Each row has a class, written after it.
[-159,51,103,-176,61,209,-371,162,19,-195,183,-257,169,181,23,-209,-140,5,-300,83,-225,-195,239,-81,279,-132,50,434,-62,-120,-88,156,-53,143,-259,61,-212,-46,318,-46,190]  vude
[-10,-15,-35,222,90,83,-95,-54,201,-53,-229,-351,71,147,-79,-40,-193,164,-96,411,160,-135,570,-231,161,-355,75,-242,416,69,43,-276,48,105,-799,93,-141,82,-22,539,45]  kimut
[-151,-224,95,-206,-103,-269,-303,437,137,-219,132,27,215,40,-174,-251,56,89,-79,-46,-250,-298,18,52,232,-94,-145,124,-19,-59,47,15,-202,71,-248,56,126,-276,35,-45,282]  dudo
[-23,273,-293,-285,-94,-78,-103,-196,-168,511,-455,288,-148,142,-570,-124,-148,-167,40,-12,301,188,143,215,386,110,119,124,261,-113,319,-200,-15,-354,-610,40,-192,-508,-267,-131,-312]  dudo
[-215,-228,-121,-772,222,607,-163,-157,-62,90,58,-239,158,218,-121,-73,-48,21,-233,100,7,26,226,-62,193,-163,268,294,-569,131,-145,419,237,-115,-527,-238,-165,35,275,58,186]  vude
[-19,-154,144,92,-64,60,-314,330,120,-267,182,-138,138,205,-40,-255,123,-88,-85,-57,-225,-291,65,38,54,-135,-228,165,-57,-159,-172,-33,-170,157,-93,-54,-80,-35,55,-60,350]  guf
[-57,514,-414,-234,-46,-115,-62,-115,-143,244,-451,403,-277,138,-407,109,-126,-276,29,-72,237,244,108,108,42,195,-18,107,183,-41,353,-54,-70,-352,-472,135,-132,-181,-310,-403,-177]  guf
[-151,98,-139,253,231,247,-110,-139,30,-178,-58,-462,-43,218,-59,135,-484,122,-281,420,126,32,572,-290,112,-269,28,-53,98,76,-59,-180,71,93,-550,190,-153,368,-26,609,-71]  sif
[-110,-55,63,-584,101,588,-163,34,24,46,-12,-281,168,115,-152,-35,19,-27,-309,-185,50,-292,245,138,199,-94,-69,324,-371,41,-440,252,-12,-60,-425,-229,98,-155,146,272,145]  dudo
[-326,-196,-303,-379,135,545,-329,-51,-134,10,-78,37,56,110,-106,30,-81,162,-302,3,94,-294,301,19,162,23,34,548,-653,100,-149,71,73,-46,-719,85,-155,-64,-237,-73,83]  vude
[-8,103,29,138,53,273,-17,-170,44,-91,-28,-416,-20,161,-144,39,-390,141,-310,222,-12,-245,479,-211,380,-387,-58,-46,151,244,47,-287,198,105,-824,-28,92,143,5,740,-238]  dudo
[-130,27,-70,268,233,216,-110,-126,39,-122,-57,-457,25,196,-45,77,-444,87,-261,443,127,99,482,-244,141,-224,14,-103,150,63,-50,-227,101,58,-437,166,-191,281,-3,736,-72]  sif
[-159,-204,78,-258,-112,-214,-262,415,128,-264,128,52,159,56,-173,-213,31,99,-84,-124,-268,-266,-64,-4,281,-142,-139,194,-96,-61,43,48,-176,57,-306,41,183,-275,96,-219,246]  vude
[-174,96,-135,366,255,253,-89,-128,34,-111,-89,-458,-14,172,-44,63,-339,127,-296,427,122,-9,545,-272,114,-240,45,25,147,69,-32,-221,18,79,-533,116,-166,354,14,617,-49]  riduk
[-9,-207,158,-88,-26,56,-137,261,-59,-179,250,-175,146,146,78,-352,20,-44,-118,-13,-356,-231,-66,-150,163,-142,9,223,-175,-19,7,298,-101,54,-19,-152,-141,-62,559,-256,201]  dudo
[-59,356,-487,-349,-105,-105,57,-172,-222,443,-488,291,-198,143,-457,-147,-50,-159,21,26,242,66,105,117,106,-2,274,110,305,-23,469,134,-9,-280,-651,90,-194,-432,-217,-412,-193]  Vipa
[-14,97,35,144,55,259,7,-196,26,-145,12,-452,-28,204,-150,60,-432,96,-352,238,1,-240,495,-237,373,-386,-28,-75,75,212,42,-219,246,123,-810,-62,89,157,-15,732,-282]  dudo
[-35,10,-33,244,96,71,-71,-76,159,-31,-254,-318,23,163,-110,-75,-234,135,-131,422,130,-122,556,-240,194,-423,90,-180,460,69,1,-230,57,45,-722,68,-130,27,102,503,-18]  dudo
[-61,102,-23,154,91,371,13,-208,-2,-71,-74,-322,-44,160,-103,73,-336,199,-333,248,-12,-203,498,-249,374,-359,-22,63,92,226,16,-294,201,130,-828,-73,144,175,-33,682,-163]  riduk
[-57,213,-365,-163,-165,-266,-98,-145,-118,454,-453,322,-156,92,-578,-137,-115,-195,93,-58,285,206,68,255,316,100,121,43,426,-146,323,-232,-16,-301,-563,75,-166,-526,-366,-185,-239]  kimut
[-228,-13,62,-82,97,143,-344,191,105,-115,146,-203,109,223,22,-205,-30,10,-269,101,-189,-178,301,-80,217,-110,74,470,-28,-162,-48,202,-114,222,-288,15,-189,-29,301,-225,261]  guf
[-138,-87,135,-687,60,491,-190,63,75,-34,84,-253,171,66,-202,-42,15,27,-274,-165,21,-230,248,203,206,-61,-93,239,-318,48,-465,256,-41,74,-461,-199,161,-164,32,206,224]  guf
[-23,-124,192,-184,-67,121,-185,279,-11,-223,242,-218,117,175,24,-281,21,-57,-167,-134,-287,-176,-25,-92,159,-92,-87,265,-295,-50,-115,227,-193,65,-90,-175,-113,17,469,-262,189]  riduk
[-28,22,68,203,49,36,-70,4,203,-19,-287,-394,79,166,-155,-105,-180,166,-137,395,170,-121,547,-194,195,-396,71,-226,564,24,-27,-279,3,50,-743,100,-112,-24,-2,477,-9]  dudo
[-24,123,27,63,51,367,14,-204,14,-143,16,-459,-20,204,-121,22,-440,139,-334,225,-39,-203,479,-255,380,-419,-59,36,150,208,-8,-233,173,106,-803,-65,120,119,33,649,-204]  Dibig
[-62,272,-328,-256,-115,-221,-121,-147,-152,465,-453,390,-185,109,-626,-56,-189,-163,36,-56,318,253,114,243,396,155,65,104,253,-140,386,-248,39,-376,-562,50,-164,-531,-374,-70,-303]  Vipa
[-52,93,-9,107,29,288,-2,-195,0,-70,-38,-307,-48,154,-195,74,-387,210,-287,232,-14,-187,537,-218,411,-383,-15,-16,161,259,48,-266,172,151,-899,-13,152,134,-58,569,-243]  guf
[-360,-37,-221,-452,93,558,-362,-7,-205,137,-189,196,214,87,-163,132,-103,110,-158,-20,190,-42,209,92,141,133,29,542,-768,161,-205,31,43,-157,-724,122,4,-49,-172,103,77]  guf
[-168,-185,56,-646,102,532,-227,119,13,-44,93,-225,137,134,-122,-55,67,41,-270,-156,-28,-227,244,132,216,-127,-19,357,-437,67,-461,206,44,68,-349,-225,123,-88,70,138,206]  guf
[-384,-162,-321,-346,146,466,-339,-30,-194,127,-159,101,173,143,-119,74,-138,69,-219,28,175,-127,260,-17,76,51,83,503,-747,154,-88,83,67,-154,-547,94,-121,-62,-128,66,100]  Dibig
[-60,-61,70,-134,-40,102,-209,222,-92,-236,233,-141,147,116,78,-259,3,-42,-86,-20,-343,-191,-40,-167,152,-112,89,283,-212,-36,-40,265,-104,60,-172,-81,-104,49,535,-271,208]  kimut
[-141,-179,108,-368,-130,-248,-303,424,68,-241,125,202,157,72,-140,-217,-20,109,-38,-88,-250,-239,-24,70,248,-41,-187,198,-142,-44,85,37,-182,84,-300,27,163,-313,44,-159,347]  sif
[-3,-102,184,-123,-65,110,-167,258,-32,-220,211,-90,173,175,46,-233,-11,-50,-43,-69,-314,-31,-90,-123,173,-85,-69,239,-221,-38,-61,229,-125,29,-168,-133,-101,15,501,-210,181]  guf
[75,244,184,60,50,186,-88,-39,114,-178,-72,-616,1,301,-318,56,-499,111,-440,268,83,-236,534,-167,292,-276,-128,-199,290,-14,25,-191,79,52,-805,89,-181,77,-44,477,-239]  dudo
[-45,222,7,135,43,326,47,-225,-2,-44,-24,-382,-18,128,-174,80,-332,179,-286,206,10,-137,494,-263,379,-438,-14,36,245,201,-7,-223,188,57,-741,-45,152,135,88,665,-220]  Vipa
[-140,-39,100,-624,92,538,-225,88,0,27,-15,-202,161,125,-143,-4,-34,9,-304,-151,30,-290,274,123,238,-109,-30,407,-426,71,-360,200,4,31,-479,-212,132,-142,63,176,147]  dudo
[-49,59,28,165,102,111,-96,-33,178,-71,-178,-388,50,173,-98,-99,-213,198,-170,429,160,-151,632,-252,216,-401,131,-162,462,12,-4,-232,-4,145,-809,97,-159,64,35,513,43]  Vipa
[-45,-225,197,-45,-17,72,-333,317,143,-267,283,-285,237,158,-95,-325,0,-79,-116,23,-243,-287,16,39,129,-232,-220,152,-9,-122,-157,-30,-75,128,-87,-54,-112,-128,94,22,310]  Dibig
[0,-60,182,-168,-65,104,-143,290,-73,-245,219,-160,109,189,73,-264,-11,-35,-107,-94,-327,-86,-104,-91,130,-102,-53,309,-260,-56,-115,240,-115,35,-6,-177,-92,55,508,-241,216]  riduk
[-193,-11,17,-227,82,138,-376,207,56,-208,191,-236,108,245,56,-195,-161,-40,-294,39,-194,-137,269,-60,201,-92,-26,436,-73,-61,-83,205,-101,108,-155,22,-190,-4,283,-72,233]  dudo
[23,130,41,24,90,168,-101,-99,103,-121,-93,-616,-46,298,-320,35,-503,80,-427,294,93,-177,516,-219,248,-263,-59,-205,246,11,112,-156,78,29,-745,112,-254,57,-51,356,-233]  Dibig
[-92,-115,172,-421,-132,-149,-240,445,62,-242,195,-20,165,128,-189,-216,-69,56,-136,-147,-272,-225,3,57,285,-110,-221,177,-104,-51,-17,69,-153,12,-185,2,199,-240,100,-126,245]  sif
[-153,-52,-6,-687,96,495,-234,74,36,37,-85,-272,93,120,-222,22,-17,0,-275,-182,37,-214,253,146,215,-125,-74,376,-392,80,-424,172,-12,-58,-419,-208,133,-151,65,235,167]  Dibig
[-199,46,73,-210,95,146,-367,191,54,-208,192,-362,112,278,15,-251,-170,-67,-318,133,-208,-168,220,-80,183,-133,96,486,-51,-184,-83,215,-79,173,-289,16,-267,2,283,-161,234]  Dibig
[-158,-89,61,-655,67,497,-227,119,37,47,-95,-166,105,61,-165,-1,76,73,-285,-202,35,-266,236,175,221,-65,-82,384,-467,102,-421,108,-1,25,-452,-221,165,-143,12,223,217]  riduk
[58,238,100,77,63,183,-66,-86,92,-95,-84,-631,17,266,-288,72,-471,98,-451,324,67,-204,513,-221,246,-290,-20,-173,280,-37,26,-116,54,25,-771,136,-224,110,81,413,-232]  kimut
[-231,-240,-78,-790,250,657,-182,-117,-11,64,108,-293,163,166,-131,-101,-17,61,-327,105,-39,-44,276,-85,222,-142,203,266,-529,87,-199,364,263,-47,-409,-245,-72,-23,290,113,258]  riduk
[-42,-191,136,-107,-41,36,-191,246,-22,-191,261,-181,178,78,22,-326,-25,-35,-64,-31,-315,-167,-46,-111,198,-154,-29,207,-200,-3,-51,270,-123,38,-62,-105,-128,-74,592,-153,158]  dudo
[-185,156,-153,328,238,347,-130,-148,38,-186,16,-457,-34,236,18,61,-338,82,-293,411,76,-21,588,-315,82,-250,40,70,89,55,-111,-175,-53,125,-594,181,-151,454,34,526,-5]  guf
[-316,-300,-358,-307,110,414,-293,-12,-124,22,-161,-48,40,112,-120,-80,18,163,-278,30,129,-334,308,13,86,1,112,427,-435,73,-104,129,6,17,-681,90,-237,-172,-266,-167,107]  vude
[-252,-292,-138,-693,268,638,-198,-118,-43,143,17,-273,116,207,-114,-98,86,69,-278,119,-7,-5,240,-46,153,-137,283,334,-509,67,-250,344,247,-61,-363,-257,-187,41,258,23,260]  riduk
[-43,-87,218,-139,-53,53,-189,235,-80,-165,150,-97,172,164,12,-222,-103,-36,-78,36,-327,-33,-138,-115,199,-112,14,342,-254,-50,-11,188,-115,19,-200,-141,-128,-28,472,-202,145]  Dibig
[-19,237,-485,-300,-54,-178,58,-135,-198,451,-477,221,-206,181,-475,-188,-37,-193,79,47,224,6,95,125,55,-21,260,42,334,-9,450,137,-41,-310,-588,44,-248,-377,-214,-490,-147]  Dibig
[-212,-25,82,-229,67,91,-398,197,40,-154,214,-193,186,226,-18,-241,-201,-19,-253,134,-235,-159,227,-63,265,-137,52,466,-41,-67,12,210,-54,149,-332,36,-250,-71,269,-211,224]  Dibig
[-49,326,-460,-304,-45,-95,54,-154,-171,376,-474,293,-166,45,-426,-126,-28,-182,19,4,208,-29,51,136,101,60,224,24,318,13,449,118,11,-303,-701,149,-218,-386,-262,-442,-192]  vude
[-43,429,-430,-335,-60,-209,-110,-79,-173,283,-493,432,-232,95,-481,83,-174,-294,35,-93,285,255,58,112,85,226,13,62,76,-28,445,-69,-67,-370,-444,111,-110,-294,-349,-361,-208]  riduk
[-55,350,-418,-311,-36,-138,2,-175,-204,447,-464,260,-175,129,-483,-121,-96,-189,46,85,206,48,82,97,121,14,272,89,265,-27,437,77,12,-319,-616,96,-216,-362,-152,-419,-173]  Dibig
[-273,-17,-196,-395,105,645,-320,-53,-199,101,-173,83,229,129,-112,135,-101,93,-253,-86,201,-181,229,22,119,38,-16,517,-743,137,-232,27,56,-184,-650,84,-63,-59,-93,230,77]  vude
[-19,45,38,124,20,231,31,-132,5,-66,-50,-379,1,190,-147,48,-463,227,-289,245,-38,-189,453,-245,402,-426,-52,10,202,252,71,-309,166,112,-761,-3,198,86,-77,645,-212]  Dibig
[-176,129,-103,328,232,262,-116,-124,9,-181,0,-478,-21,169,-21,94,-362,122,-301,426,42,12,556,-306,143,-256,67,34,168,89,-136,-194,31,122,-518,171,-100,417,37,620,-64]  guf
[-83,-215,94,126,1,99,-291,348,172,-248,184,-183,110,204,-14,-281,173,-62,-145,-89,-193,-326,103,-2,58,-214,-289,208,-31,-143,-218,-64,-136,122,71,-94,-93,-58,113,-105,395]  riduk
[-53,263,-375,-246,-139,-222,-120,-141,-179,472,-432,315,-180,139,-621,-82,-173,-147,30,-77,348,216,161,229,324,124,79,88,270,-117,393,-241,-23,-372,-510,90,-187,-487,-391,-92,-316]  Vipa
[-136,86,-156,278,229,277,-83,-165,-37,-139,-25,-417,4,228,-32,83,-414,103,-275,400,91,71,504,-302,165,-240,75,47,27,78,-32,-179,73,21,-515,76,-107,389,68,677,-114]  riduk
[-43,102,-12,120,32,297,6,-210,25,-106,17,-383,-45,126,-142,51,-403,148,-324,219,-38,-254,511,-241,375,-426,-17,-21,184,234,17,-248,207,144,-806,-50,137,143,14,571,-184]  kimut
[39,210,97,143,82,221,-101,-95,147,-120,-84,-540,-11,300,-281,64,-419,74,-445,326,95,-231,625,-221,213,-281,-82,-203,284,-32,7,-160,-7,110,-855,142,-246,138,-49,420,-150]  guf
[-69,-116,130,-196,-38,62,-212,290,-22,-217,191,-127,112,179,18,-299,11,-45,-111,-49,-304,-72,-76,-121,169,-132,-24,327,-212,-66,-41,202,-125,41,-139,-157,-151,-13,498,-313,224]  riduk
[-220,-218,-108,-762,242,672,-167,-129,-48,156,44,-194,165,165,-117,-67,-39,83,-228,134,-18,-7,247,-31,187,-73,193,288,-557,163,-173,397,219,-76,-495,-159,-31,-5,243,84,279]  guf
[-54,-270,187,-101,-76,15,-293,366,154,-324,364,-241,231,212,-55,-337,37,-104,-134,-123,-169,-214,-2,47,93,-192,-255,66,-15,-118,-131,36,-97,137,22,-81,-140,-142,59,-24,294]  Vipa
[-35,349,-320,-136,-106,-142,-87,-229,-160,465,-509,378,-154,109,-560,-18,-185,-180,63,-49,338,237,170,190,364,147,85,93,246,-132,348,-220,-43,-387,-637,79,-218,-442,-299,-78,-309]  vude
[-82,413,-470,-165,-90,-210,-67,-73,-167,221,-531,463,-265,136,-453,72,-145,-266,88,-147,303,254,3,126,90,168,-46,144,107,-75,415,-128,-116,-436,-511,111,-158,-312,-330,-395,-239]  vude
[-153,-203,53,-350,-116,-214,-275,407,93,-267,146,69,170,99,-176,-229,-41,97,-61,-67,-236,-221,2,34,262,-57,-184,151,-146,-51,112,72,-159,59,-364,52,158,-285,17,-130,274]  sif
[-226,-210,-159,-788,221,612,-145,-115,-48,157,71,-211,144,225,-122,-105,-15,49,-295,100,10,-91,295,-86,174,-171,212,282,-534,162,-99,427,261,-103,-448,-187,-99,-44,238,66,277]  Vipa
[-102,-63,38,-608,93,505,-168,139,70,-3,-7,-282,100,87,-134,-19,102,40,-277,-216,39,-288,248,153,163,-117,-95,303,-344,37,-439,189,18,-27,-290,-200,112,-117,69,256,202]  Vipa
[-290,-226,-280,-428,115,520,-331,-41,-129,38,-100,-110,70,88,-137,-24,-87,115,-328,58,58,-312,324,-12,135,-24,79,534,-571,97,-193,133,28,8,-743,42,-201,-126,-185,-56,63]  Dibig
[-141,112,-154,239,211,260,-112,-120,-29,-186,-59,-455,-25,217,-27,75,-398,167,-296,416,48,-48,540,-321,168,-283,52,58,135,120,-37,-178,49,50,-561,146,-90,317,52,618,-94]  dudo
[-54,188,16,100,-5,361,-11,-200,-42,-162,-26,-279,-46,167,-97,63,-383,202,-370,173,-37,-329,524,-218,392,-413,-32,89,109,225,-5,-291,126,153,-882,-1,140,122,-62,576,-208]  vude
